How the elements are linked:
Z593: vi>Z827, ni>Z916, gu>Z593
Z466: vi>Z394, ni>Z894, gu>Z677
Z535: vi>Z866, ni>Z662, gu>Z312
Z380: vi>Z328, ni>Z79, gu>Z241
Z662: vi>Z912, ni>Z436, gu>Z916
Z766: vi>Z61, ni>Z328, gu>Z795
Z85: vi>Z848, ni>Z52, gu>Z348
Z848: vi>Z52, ni>Z293, gu>Z374
Z410: vi>Z911, ni>Z119, gu>Z566
Z241: vi>Z766, ni>Z380, gu>Z423
Z392: vi>Z981, ni>Z662, gu>Z981
Z386: vi>Z593, ni>Z827, gu>Z179
Z174: vi>Z593, ni>Z953, gu>Z677
Z185: vi>Z117, ni>Z149, gu>Z892
Z906: vi>Z779, ni>Z80, gu>Z766
Z621: vi>Z462, ni>Z632, gu>Z561
Z894: vi>Z839, ni>Z517, gu>Z466
Z836: vi>Z535, ni>Z866, gu>Z255
Z779: vi>Z80, ni>Z561, gu>Z981
Z151: vi>Z498, ni>Z953, gu>Z45
Z291: vi>Z893, ni>Z677, gu>Z896
Z179: vi>Z149, ni>Z386, gu>Z911
Z374: vi>Z85, ni>Z953, gu>Z958
Z263: vi>Z981, ni>Z462, gu>Z80
Z677: vi>Z737, ni>Z677, gu>Z916
Z646: vi>Z61, ni>Z255, gu>Z119
Z561: vi>Z263, ni>Z981, gu>Z779
Z394: vi>Z320, ni>Z839, gu>Z85
Z312: vi>Z79, ni>Z384, gu>Z380
Z566: vi>Z384, ni>Z410, gu>Z394
Z384: vi>Z410, ni>Z436, gu>Z646
Z255: vi>Z312, ni>Z836, gu>Z646
Z981: vi>Z779, ni>Z241, gu>Z79
Z79: vi>Z392, ni>Z981, gu>Z380
Z911: vi>Z119, ni>Z320, gu>Z384
Z839: vi>Z517, ni>Z179, gu>Z394
Z517: vi>Z179, ni>Z293, gu>Z892
Z958: vi>Z466, ni>Z394, gu>Z886
Z462: vi>Z462, ni>Z561, gu>Z380
Z423: vi>Z795, ni>Z241, gu>Z912
Z436: vi>Z423, ni>Z561, gu>Z662
Z117: vi>Z737, ni>Z682, gu>Z896
Z20: vi>Z151, ni>Z498, gu>Z671
Z328: vi>Z79, ni>Z392, gu>Z766
Z61: vi>Z255, ni>Z312, gu>Z320
Z149: vi>Z386, ni>Z593, gu>Z517
Z293: vi>Z892, ni>Z896, gu>Z848
Z632: vi>Z671, ni>Z45, gu>Z621
Z896: vi>Z517, ni>Z117, gu>Z293
Z52: vi>Z293, ni>Z892, gu>Z85
Z893: vi>Z677, ni>Z737, gu>Z105
Z737: vi>Z174, ni>Z386, gu>Z893
Z886: vi>Z682, ni>Z958, gu>Z737
Z795: vi>Z241, ni>Z766, gu>Z436
Z866: vi>Z662, ni>Z912, gu>Z328
Z671: vi>Z45, ni>Z20, gu>Z462
Z953: vi>Z251, ni>Z348, gu>Z392
Z912: vi>Z566, ni>Z423, gu>Z79
Z892: vi>Z185, ni>Z185, gu>Z52
Z80: vi>Z561, ni>Z263, gu>Z151
Z827: vi>Z916, ni>Z566, gu>Z436
Z498: vi>Z374, ni>Z251, gu>Z20
Z682: vi>Z174, ni>Z85, gu>Z174
Z916: vi>Z566, ni>Z423, gu>Z593
Z119: vi>Z241, ni>Z646, gu>Z410
Z105: vi>Z348, ni>Z893, gu>Z185
Z348: vi>Z374, ni>Z896, gu>Z953
Z320: vi>Z646, ni>Z61, gu>Z911
Z251: vi>Z348, ni>Z374, gu>Z498
Z45: vi>Z185, ni>Z151, gu>Z632

The rows follow the links: the fewer symbols apart two elements are, the more alike their rows tend to be.

Each row is also shifted at random along 7 hidden directions that mean nothing.

Row, then element:
-277	19	-25	118	175	-77	-179	-50	264	163	71	180	-33	-368	55	80	-159	-156	-101	-75	88	261	-46	-100	-72	-43	-167	-8	195	236	-208	194	162	51	232	-207	-47	-135	136	-222	-386	287	-74	-147	-162	265	-140	-47	-208	-284	-197	-109	-79	135	-95: Z320
462	0	-105	59	-225	61	-32	293	-566	-227	-521	-28	82	458	-122	60	-128	196	-268	216	-301	-373	271	-199	-127	34	131	127	33	-272	-1	-184	60	-125	-161	239	2	459	-539	304	121	-484	-46	421	5	-53	84	-366	123	42	229	90	242	-28	-365: Z436
63	57	32	123	99	-40	-114	380	-169	51	14	148	-210	-95	123	128	-152	37	-208	151	16	79	-85	-188	-35	69	-38	386	228	226	-158	278	235	91	239	-287	-7	65	46	96	-387	252	-240	198	-138	503	55	-345	-111	-261	-12	-107	-99	133	-192: Z566
241	82	-249	61	64	-51	-2	400	-25	-178	-113	138	-95	54	-69	-18	-36	-35	-350	47	187	165	-52	-182	14	45	-29	213	536	-58	-147	245	319	-53	53	-192	179	-67	-169	82	-427	-15	-32	394	-198	231	-99	-381	-78	-216	117	26	51	318	-365: Z911
-299	108	-188	-70	-186	303	109	-578	19	160	-337	3	128	136	-288	118	158	-43	168	-189	-78	227	392	117	-103	-219	179	-120	-282	193	42	-17	-62	143	178	190	196	-288	71	-180	-299	-392	74	1	98	-69	-91	423	23	47	31	11	105	118	-62: Z85
-263	14	-53	-67	2	253	144	43	-161	138	-63	59	-345	-4	-318	103	-96	205	38	0	112	109	33	-39	91	324	245	333	-109	345	-1	294	104	250	377	-222	94	-228	431	-103	-63	45	-85	94	151	349	1	-16	3	-182	-203	-285	-307	30	110: Z466
-507	-74	334	38	108	-439	17	12	323	-129	349	201	304	-317	342	30	-332	-60	-52	-275	-119	-468	-321	66	283	-302	124	-219	-171	14	-385	-281	122	-230	-123	-20	-178	-117	-389	241	506	41	-122	-550	32	-509	0	-18	237	303	39	-132	-140	90	83: Z593
688	-166	-26	-14	88	244	-70	211	-28	-63	209	-45	-236	-42	348	-44	211	170	127	21	69	178	-298	-164	-13	-116	-111	248	359	-168	50	198	-247	-78	-104	-82	-49	52	238	26	-500	283	125	25	-60	352	32	-234	-153	-40	116	253	135	350	-89: Z561
287	115	246	245	133	-368	-370	280	-316	-49	535	112	-281	44	-155	260	65	-161	64	549	83	-95	-251	-107	-138	-131	-332	195	204	73	128	-107	168	27	58	-20	-105	159	-45	440	537	-146	-169	375	-51	292	257	-554	-141	114	318	-1	-153	-160	-47: Z866
-941	46	61	69	92	57	-306	597	-628	-99	314	-45	-731	308	-386	36	-61	205	143	780	92	-245	-107	-180	-171	510	-286	354	281	-75	467	-131	-73	58	-40	46	-197	462	293	300	647	-58	71	506	119	499	264	-544	-61	-50	144	-82	-305	-437	88: Z79
-525	153	154	6	-41	-244	74	-181	110	-2	28	-68	439	96	356	28	257	-278	48	-115	-115	-29	85	198	18	-591	-39	-62	-162	21	-47	-90	-28	-101	-164	156	53	9	-343	256	-186	-49	-68	-25	-88	-294	94	189	76	287	315	279	193	92	-98: Z374
-219	73	383	201	78	-284	-337	277	-343	33	335	51	-96	-26	303	202	-81	-59	69	424	-238	-312	-86	-162	-119	-236	-223	201	-29	57	46	-240	-20	-37	-97	54	-262	422	-204	400	184	50	-230	89	-55	256	285	-357	-17	105	213	85	-14	-193	-43: Z795
532	-163	269	-31	-180	132	-52	-46	-493	-67	-188	-226	19	500	-226	106	58	153	120	294	-141	-84	78	174	-179	43	-81	107	-282	-93	295	56	-209	68	15	247	-111	244	130	259	659	-199	57	235	82	-43	266	-178	-60	241	192	150	22	-350	94: Z80
-552	258	-293	-116	-44	-27	203	160	-58	-157	87	19	-189	247	-163	-110	287	-23	34	108	155	-27	29	-14	95	-7	115	149	243	-116	145	-109	121	-55	-145	36	250	-102	-121	209	-113	-283	102	408	98	-19	-10	-22	181	97	275	68	-6	177	-96: Z892
-80	-64	304	147	130	-312	-359	-25	-33	103	484	-19	-58	-231	53	77	-100	-135	181	258	-98	-246	-169	-5	-129	44	-336	-286	-195	-37	122	-343	-120	1	-145	113	-308	289	-10	31	734	71	-46	-238	10	-81	157	-61	-65	121	-68	-73	-109	-518	278: Z380
-322	117	245	97	31	-318	-108	61	13	242	-327	-15	411	-281	527	-29	-296	-257	-282	-67	-358	-124	429	-25	-80	121	-153	-174	-405	202	-137	-68	77	81	-25	-88	-226	508	-365	-223	-365	443	-375	-245	-220	-22	55	321	-10	-329	-411	-139	61	-452	10: Z119
-457	-92	-122	-7	140	-157	51	98	504	-67	171	217	77	-555	383	-235	-372	104	-118	-391	-54	-312	-233	-189	284	84	175	-331	129	-162	-396	-316	79	-261	-236	-139	-131	-74	-285	-196	-128	177	5	-645	26	-291	-292	78	231	-82	-276	-229	-39	252	46: Z916
278	58	-118	71	-30	-58	-135	-189	-5	79	-329	46	102	-2	-412	55	-190	-149	-180	58	11	87	309	8	-170	207	-104	-228	-106	64	-13	-29	152	104	130	69	27	58	-87	-236	215	-169	-27	97	-71	-99	-92	75	-86	-199	-204	-169	-2	-279	-42: Z61
-115	8	88	-47	155	-236	88	426	228	-215	376	-128	56	-3	556	-272	244	-139	-57	-11	194	61	-376	82	145	-86	-246	75	384	-284	112	132	-45	-228	-328	-146	-39	107	-78	160	-219	469	43	49	-190	-46	59	-119	-11	56	162	286	91	102	26: Z151
-582	-156	-165	-70	-190	637	-52	106	-496	-51	-533	-94	-166	398	-32	-35	-92	410	79	115	-291	-59	318	-127	-167	133	67	232	57	-119	149	99	-332	-3	-55	189	-122	344	114	24	-351	-126	228	114	92	271	34	-84	-58	-82	66	137	140	23	-204: Z779
778	38	-113	118	46	-237	-179	-175	177	83	-60	40	163	-215	-130	5	-87	-241	-134	-20	-12	-18	142	-77	-115	131	-147	-418	-36	-85	-60	-245	105	34	-73	91	-21	99	-238	-283	188	-136	-16	-66	-99	-259	-125	131	-48	-149	-223	-122	114	-233	25: Z312
783	-63	302	-77	-51	-242	152	45	85	19	-165	-306	514	86	558	-165	159	-177	-133	-121	-146	-6	93	229	25	-26	-137	-116	-293	-158	85	91	-136	-32	-229	43	-79	307	-181	-37	-40	376	-128	-105	-182	-296	135	288	-3	35	-97	205	210	-274	127: Z671
80	-33	154	-6	-38	150	127	-102	-98	83	122	133	-110	-32	65	234	15	172	152	-90	-39	45	-165	6	102	-341	283	404	-85	325	-182	201	33	85	288	-142	66	-337	220	226	-214	-41	-142	-36	117	294	91	-114	19	155	177	-20	-125	389	-82: Z737

From each start, follow one symbol. Which element do you reach?
Answer with the element's name.
start -449	-152	168	45	-325	434	-22	-416	-336	56	-726	209	367	253	-171	365	-471	284	-42	-239	-469	-92	351	38	-151	-527	338	167	-335	326	-404	165	25	2	380	169	-91	-125	-174	235	-148	-456	-67	-259	89	-38	-5	-56	3	169	172	-27	71	286	-402
gu: Z436
start 729	60	-348	-66	16	87	313	429	-4	-177	-182	91	-155	47	51	-123	36	163	-314	-139	148	72	-88	-226	214	173	323	331	409	-90	-209	208	263	-62	15	-253	312	-166	-166	34	-569	-17	-53	367	-47	163	-138	-248	124	-204	42	-14	76	509	-284
gu: Z911
start 119	-18	-20	179	124	-178	-310	-484	537	228	127	222	288	-622	134	115	-171	-298	33	-295	-44	157	21	-66	-130	-320	-194	-503	-38	116	-304	-164	54	-37	50	-11	-98	-175	-110	-375	-288	103	-41	-546	-135	-128	-193	259	-136	-134	-259	-86	96	78	-20
gu: Z255
start -672	-39	138	-42	-168	152	144	-124	-104	79	-448	108	333	-10	285	63	-381	182	-116	-310	-403	-190	251	22	84	-187	327	103	-345	218	-347	25	24	-35	156	-16	-98	47	-253	75	-323	-16	-177	-342	72	-84	-15	163	147	5	-75	-88	8	151	-193
ni: Z827
start -324	106	44	-17	1	-8	45	-247	89	68	250	-32	-6	28	-57	80	278	-131	232	20	117	190	-46	160	-9	-305	-37	35	-61	127	130	41	-52	78	62	37	125	-244	166	65	-37	-43	31	56	44	26	60	149	-44	143	163	116	-30	68	66
gu: Z953
start -321	160	-72	-94	-153	128	256	-122	-136	72	-339	1	71	133	-104	80	-6	83	-46	-117	-102	-14	272	16	69	-51	342	188	-259	199	-94	23	102	103	155	27	202	-138	-90	17	-238	-235	-132	123	100	6	-10	180	178	1	-2	-62	30	137	-93
ni: Z293
start -498	127	152	79	-49	-154	-112	567	-618	-63	-169	-40	-82	249	282	26	-197	130	-165	476	-372	-479	253	-226	-87	189	-60	284	-46	-82	137	-314	12	-47	-216	106	-215	733	-438	369	37	-38	-231	306	11	228	249	-322	178	-63	91	26	79	-323	-181
vi: Z795
start -98	-154	6	14	22	218	-186	-2	-122	78	105	-38	-251	-53	-14	-34	-32	190	225	166	-54	-59	-45	-93	-98	195	-119	-65	-9	-95	176	-129	-286	22	-71	89	-207	200	256	-87	118	82	137	-129	98	184	31	-14	-70	-57	-126	-17	-25	-171	170
vi: Z779
start 249	228	-74	-197	-212	13	328	265	-459	109	-636	-509	165	506	163	-280	316	-72	-190	206	-179	-18	663	133	-66	629	-14	103	-403	-139	492	46	-150	230	-199	89	132	643	-127	-166	-239	145	-157	544	-25	-11	177	427	121	-267	-272	97	213	-651	135
ni: Z374
start 12	85	10	-40	-134	12	215	-436	129	38	-26	82	260	-7	19	100	119	-52	108	-310	-122	-86	80	109	108	-456	311	-85	-321	128	-195	-160	8	-7	20	115	171	-327	-191	100	-57	-337	-22	-152	135	-291	-17	274	185	292	158	36	79	264	-37
vi: Z737
start -1219	207	57	-37	163	-123	82	34	201	227	449	9	-205	-387	409	-124	81	-82	231	-16	23	-35	-44	-35	149	115	20	19	-154	229	63	-211	-62	89	-44	-189	-44	-21	174	-106	-388	391	-157	-272	128	213	6	342	130	-114	-232	-144	-184	-64	290
ni: Z117
start -449	45	-265	40	58	-177	-60	1	403	-33	-276	137	285	-325	134	-192	-260	-172	-301	-280	-68	-44	205	-124	2	125	-69	-431	155	-171	-250	-188	154	-152	-184	-28	-29	104	-427	-357	-329	65	32	-268	-173	-301	-300	207	48	-270	-288	-113	145	-22	-148
ni: Z255
start -124	248	-261	-177	-59	-136	379	457	-137	-262	113	-179	-260	354	-146	-315	328	32	-83	201	277	-128	-88	27	251	453	152	126	188	-286	323	-143	143	-38	-268	-44	294	34	-94	183	232	-162	26	570	108	-135	9	-71	268	69	144	-6	-40	-62	117
ni: Z149
